Each row has a class, written after it.
[ -9   3 -39  11 -12 -39  25  12  28 -17  17  -8 -54 -29  29  10 -35  11
 -22  24 -15  -8  31  34  37 -38  22 -14  -5  -1 -19  -3  -4]
H
[ -4 -33 -17  -1   0 -21  -4  16 -39  34   1  11  10  -2  24  -9  12  12
 -57 -13  -6 -15  12 -16   0  62   0  27 -20 -16  35  -4  -9]
H
[ 24  21  21  23  -9 -45  -1  28 -15  -4  37  16  20 -48   8   5  13 -30
  36  -5   6  -9  18  60 -11 -20  19  31  10  16  -2 -23 -30]
N
[-10  16  -3  15  -6 -38  31  -4 -14  -7  22 -12  10 -11   9  22 -63   8
  -8  -7  -8  18  39   4  20 -64  37  24  11  22 -73 -50 -30]
J
[ 11  -2  38  -4  -9   6  20  -1  51   2  11  17 -30 -14  29   3  31  16
  65  22  -4   3 -21   1 -35   0 -41  -5 -14 -21 -12 -10  -7]
V
[-63  -6 -53  56  23   2 -14  -3 -45 -37 -42   4  17 -22  35  24  57 -26
 -39   6 -26 -19 -16 -83 -15 -52  30  39 -49  27  12  55  29]
D
[-58 -20  24 -47 -49 -16   9  14  25  37  15 -60 -59  -6  26   2  23  -9
  23  28   9 -33 -32 -13  13  -3 -51 -37   4 -31 -29  33  39]
U
[ -1 -12 -27 -42 -25  10  20 -39  -6  53   4 -62  14  31 -13 -10 -20  -2
 -58  -6   6 -18  -6 -26 -16  33 -30 -30  -3 -22  40   2  -4]
M
[  0 -19 -31  18   8  27   3 -39  47   2  -5  35 -15  30  13  27 -30  33
 -24 -13 -16  17  23 -62   0  11 -35  19 -15 -26  18 -25 -30]
G
[-26 -30   0  30 -24   1  -5 -24  -9  28   7 -19  14 -25 -22 -14  26 -29
   1  -5   5 -73  -9   7 -16 -18  40  44 -20  28  22  25  44]
B
[ 21  27 -10 -10 -23 -25  12  37 -24   3  23 -39  19 -63  -5  15 -17 -30
  12 -34  -9 -16  -3  38  17 -28 114  35   7  33 -18 -43 -16]
B
[  5  30 -10   9  30   2  -4   8 -47 -11   0  23   3   5  21  -5  19  -8
   5 -46 -16 -32  40 -28 -18  20 -16   8   3 -16  29 -19   9]
G
[ 22  16 -20 -37 -22  11   5  12  10  -1 -23  12  60  -9 -18 -18  -7 -16
  -3 -13  10  -4   2 -21  -1  12  30  34   2 -12 -56 -22 -38]
K
[-18  12  10  14 -23 -23  14  19 -14   9  63   1 -28   9   0  38 -18 -15
  19  45 -16   5  11  16  20 -11 -49 -43   0   4  -1  22 -18]
J
[-65  10  20 -40 -39  -7 -21 -25   0 -33  25  -2 -50 -19  11 -20  -3 -11
  -2  -8  12 -19  16  -1 -12 -17  65  22  43   2  10   7   8]
B
[ -1  -2 -27  53   7 -23   6  34  -4 -21 -20  42 -10 -35  -2  30 -50  -8
 -50   4  -7  -4  16  43  33 -63  11   5 -20 -10 -49  11 -12]
D
[-24   4 -14  -7 -15 -41  -4  38   6 -19   0 -14 -29 -25  -9  28 -14 -29
 -26   0  -2 -24  13  27  -5 -31  50  20  17   3  48  -2 -14]
U
[-32 -28   3  -9 -24 -15  20  -8 -55  41  20   0  41  11  25 -19  31  27
 -30 -22   2   1 -28 -64 -13   3  22  33 -22   4  -5 -12 -23]
Q
[-20  -1  34 -31 -36   1 -27  -7  34   4  31 -28 -42 -30 -10  21  28 -16
  65  35  14  -9  -4  34 -15  21 -64 -29  12 -38  41  40   5]
D
[-15  32 -65  25  28 -40  31   0 -27 -50   2  -2  10  12   7 -15  17  -8
 -75 -18 -13 -31  24 -24 -65 -44  63  28 -20  24  71  17  -9]
G
[-13  23  22 -14   3 -23 -12   8  -6 -16   9 -28 -13 -26  32   0  12 -19
  18  -8   1  -5  18  19 -25 -39   2   5  36   0 -15  -2  -1]
V
[-24  -2  14  20  -3 -17 -35 -38   3   3  24 -54  19 -43   0   5 -40   2
   7 -52  13  15  18  48   7 -49  64  40  28  13 -43 -13   4]
N
[ 39 -16 -24   0   9   5 -13  -1 -28  32   3 -17  42 -29 -12   4   1  16
 -13 -49   3  17 -29 -13  -9  17  46  50 -15  16   5 -27 -23]
B
[ 12 -56  24  42   6   4 -20  25  28  24 -22 -13 -19 -30  21  15  -2 -11
  18  81 -10 -22  14  56  29  23 -34 -49  15  22  54  17  64]
M
[ 58  -1 -32 -53  -5  -8  15  49  44  13  11  25  32   6 -31  11 -35   0
  25  14 -10  35 -19   4  31   7  13   0  23 -25  52 -29 -39]
D
[  4  -3 -32 -19 -25  23 -14   3  25 -17   6  33 -16  -1  -3  25   0 -11
 -26  44  -5  48 -15 -53   8  21 -12 -12 -12 -20  50  13 -56]
K
[-12  -5 -10  38  10 -17 -10  60 -12 -25   5  30  42 -30 -28   9  -4 -39
 -21  27   0   4  14  16  29 -27  -8  18  13  35  36  -3 -10]
U
[ 24  20  30  26   1 -14 -27  17 -10  16  15   0 -28 -36   8  33 -30 -74
  14 -17  -7 -10  40  52  30 -33  36  29  25  18 -19 -41   0]
B
[-24 -10  44  27 -13 -22   4  31  -3  21  55 -17 -13   5  34  22   8  22
  33  23 -22 -24   3  53 -18 -13 -52 -64  28   7  10  31  31]
M
[ 40  18   6 -37   5 -22 -12  11  24   4  19  47  -2  -8  41 -11 -45  -7
 -11  12   5  53  47  -9  12  17  15   0  16 -25  -5 -49 -33]
D
[-44 -11   3  17   4  -2 -23 -68 -32   3  19 -20 -50  -6 -16  -7  -4 -45
 -22  33  14  -3  64  -9  30   3 -94  -3  16 -15  74  -4  21]
A
[-17  -5  42  62  15 -28  12  26  -5 -12  39  51  27 -30  29  -9  13  37
  36  -6  -1   1  23  51   8   5 -14  23 -20  10 -58 -15  -4]
N
[-48   7   2  -1  -6 -12  38 -36 -14 -19  41 -25 -32  17  10 -18  20  13
 -17 -11 -10 -22  19   0 -40  57 -27  10  -7 -11  28  16  -1]
K
[-21   8 -12   4 -11   0  28 -31   2 -12  32   3 -25 -21 -23 -19   5   5
  -9 -53  16 -58  20  43  21  24   0  45   7  -9  42 -22 -19]
M
[-51 -12  16  46   4 -39   2  -2  14 -15  45  -3 -42 -20 -16  18  14  22
  45  -6 -13 -39  42  83   8   7  -7  30  -2  -1  38  20  13]
H
[ -7  52  20  20 -20 -17  34  -1  -9 -14  47  -9 -39 -23  23  15 -19 -33
  -6  14  -2  12  37  47   3  -9 -24 -39 -25  -1 -53 -18 -38]
Q
[-12  14 -15  48   2 -11  18 -11   6 -30  36  22 -23 -46   8  -1   1 -27
   7 -14 -12 -10  -9  29   8 -48  36  38 -10  23   9   6  -8]
V
[ -7 -15  29  13   0  24  -6   0 -19  14   4  25   5  29  32  17   7  10
  12  35 -23  23  -3 -66 -24   2 -54 -30   8  17 -13  -4  15]
B
[  7 -18 -13  15  -2   5  -7 -11   6  10 -14 -15  40 -34   5 -30  44 -16
  45  43   0 -18 -39 -21 -25 -20  32  -5 -36  30   6  51  67]
D
[ 15  19 -10  24   1  20   2 -30 -34  -1  37  24 -23   3 -40 -20 -25   3
 -36 -18  10 -23  35  47   4  71 -51 -37 -30 -15  27  24  -4]
H
[-30 -16 -60 -62  -3   7 -20  40 -11 -15 -29 -22  24 -14   7  11  22 -16
 -62 -18  -9   1 -31 -63 -11  21  17  27  18 -43 102   9 -24]
D
[ 27  13 -17  37   4  27 -13  18 -22  -6 -22   7  30 -34 -36   1   9 -28
  14  22   8 -48  32  31  20  21 -65 -39 -18   3  -4  28  22]
G
[  8  22   8 -14  12 -12 -21  90 -72   1 -33  30   4  13  28  24   4 -28
 -42 -41   0 -35 -16 -33  15 -75  46   1  23 -11 -34 -13  -3]
J
[-51 -20  26  16 -27 -18   0 -14  21  30   7 -57   3 -32 -18   8   6  23
  12  -2  24 -48  18  59  20 -31  -7   4 -15 -11 -35  14  18]
M
[-22  46   4 -35  17  -6 -19  20  18 -35  -2 -39 -41 -27  57  10   1  -2
   3 -57  -5   6   5   5  -8 -57  86  -1  35 -18  -1 -36   5]
M
[-12  18  16  11   2  -6  -6   9  -8 -23 -28 -48 -39 -61  17  19  38 -10
  38   5  11 -41  11  25  19 -59  13  -1  -9  11 -30   4  24]
V
[-23 -25  27  59 -20   1  14 -52 -13  23  28 -17 -11 -12   7   2 -17  -2
  -9  38  -7 -35  46   3 -10  -9 -50 -25 -25  13  15 -10  41]
A
[-19   7   0  -5  -6  43  -8 -14   1 -13  17  25 -26  20 -21 -24   1 -44
   4  10   5 -30 -24 -13  -3  16 -29 -27   6 -12  33  38  34]
J
[ 12  14  58 -11  -4  28 -22 -16  13  15  29   1  10 -20  30  -4  47  -2
  90  -7   8  23 -23 -21 -48  25 -76 -12  -6 -25 -30   2  13]
D
[-26  52   6  28   3  -7 -14  11 -63 -39  -1   8  23 -24 -27   6  -3 -52
  12 -40   3 -49  52  48  17 -31  -2  14  26   9 -36   1  -3]
N
[-31   2  26  22  17  24 -10 -68  10  19  15  22   5  41   8 -31  -8 -15
 -14  12   6  25  30 -24 -21  23 -63 -15 -11 -12  -8   7  21]
M
[-18  34  -5   1   2 -12  16  27 -31 -24  47  14   8   1  29  -4  17  -7
  23 -55 -35 -49  15   5  -7  17  67  23  16  14  23 -19  12]
A
[-52 -15  27  43  23  -1  17  -7  35 -25  38  25   8   8  -4 -36  21  14
   8 -18 -12 -32  25  34 -35  30   0  41  -9  -5  56  -5  31]
H
[ -9  17   4 -28  -1  -5 -15  28 -23 -13  15 -13  -2  -4 -11   7  15 -31
  18 -21  -8 -17  -8  41   3  37   1  10  45   0  22  29 -14]
V
[  6   3 -30  -7  -7 -16  14  20  58 -24  21  56   6 -17   9   9 -29 -11
 -15  25  -9  29  28  17  13  40 -14  28  -4 -23   9 -15 -58]
D
[  0 -31 -57   3   8 -24 -15  23  -2  12 -32 -41  34 -11  -3  44  25  30
 -23  -3 -12  -4 -42 -16 -57 -33 -29  11 -17 -19  22  54 -16]
D
[-17   8 -47  46  17  -8  -3 -15   7 -37   5  33 -12  12 -28  32 -37  -1
 -38 -22 -20 -12  46  15   5  -7  25  32  -2   3  51  10 -29]
G
[  6   5  17  30  -8  -2  -9   5 -68  -5 -30  26  14  -5 -10  22 -28 -26
 -37  25   2  12  20 -12  13 -27  21 -17  -6  21  -7 -12 -10]
N
[-17 -28   9  48 -15  14 -12  -1   3  51  20 -24  36   4   2  30  20   2
  23   1 -30 -34 -36  -7 -62 -18 -16 -16 -39  10 -20  51  39]
B
[-24  -6   3 -43 -22 -21  28  16 -34  15  18 -27   1   3  20 -22  28  19
 -16  -1   6   5 -39 -57 -22  18   7  -4  -9   6  14  -4   2]
U
[ 15  46   2   1  13 -29  14  36  16 -36  38  32 -36  -7  32  -3 -16   8
  25 -12 -14  -3  29  24  -8 -11  50 -23   5  16  -4 -19   6]
U
[ 36  14  53  15  -5 -25  -7  33  18   9   6  32 -33 -14  66  47 -33   9
  66  30 -36  28  35   5 -20 -46  53 -22  13  19 -55 -56   6]
B
[ 15   7  41  34   8 -42   0  66  17 -24  39  41 -21 -47  24  17 -11 -24
  50  18  -8  13   2  72  15 -34  58  29  20  24  -5 -31 -11]
J
[ 85  13 -42  13  27 -11 -15  72 -13   8  -7  30  27 -24 -40  -2 -20 -25
  -9 -33  16 -24  -4  76  65 -13  -1   5  23   3 -15   7 -17]
G
[-50 -25 -27 -10 -25  -4 -24 -28 -24   9  14  31 -27 -18 -35 -18   1 -49
 -63 -22  27 -33  10  12  44  20 -17  60  29 -31  96  10 -31]
M
[  5  15 -22  36  20  32 -44 -10  13 -19 -14  53 -26   6   9  30 -30 -45
 -28 -18 -13  -4  41 -37  15 -44  -1   3  12 -17  40  -9  -2]
G
[ 39 -26  -8 -14 -23 -33 -17  12  -2  48  -9  13  41   9  -6   3  -8 -20
  24  49  -2 -10   5   6 -10  -9  -9 -10  17   3  15  16  -1]
N
[ -47  -19   -6   13  -28   11   -8 -100   -9   13   27  -56  -16  -33
  -47   -4   38   21   -5  -41   37  -43   -4   24  -45   41  -87   48
  -29  -21    9   54  -30]
V
[  5 -32 -11  19  27  14 -28 -63  -8  46 -49 -54  33   2  -5   6 -19  10
   0 -40  -1  19 -36 -46 -66 -32  45  43 -36  -6 -39  -2  35]
J
[-24 -16  15  12 -26  -8   7 -17  -8  23  13 -25 -23   4 -44   9   2  21
 -22  12  27 -30   6  36   3  23 -54 -22 -31 -24   1  44  -5]
G
[ 11  18   2 -13  -4  -9 -15  25  -4 -19  24   5 -16 -27 -42 -17 -17 -28
  -8  -3  23 -16  31  74  47  15  17   0  27 -12  31   5 -10]
K
[-42  27   9  20 -12 -20   8  34  -6 -27  25 -20 -16 -19   8  14  -9 -19
 -19  -7  -6 -23  25  28  31 -75  34  -7   9  10 -25  -4   6]
H
[ -9  44  -7  -3 -15 -18 -16  14 -21 -13   6 -11 -13 -29   4  37 -36 -53
  14   9 -17   6  52   4  39 -62  56   1  25  23 -37 -29 -11]
B
[ 12 -21  20 -15 -14 -14 -19  31 -24  24  31   8 -42   5  37  30 -46   6
  23  27 -17  26 -10  -2  37 -20 -21 -47  57   2  -9  -1   9]
J
[-59  14 -26  10  11  -8 -13 -24  -7 -16  -6 -55 -10   4  -4  15  -3  -7
 -55 -19   3  -1  27 -34  15 -47  62  14 -22   2  19  16  11]
G
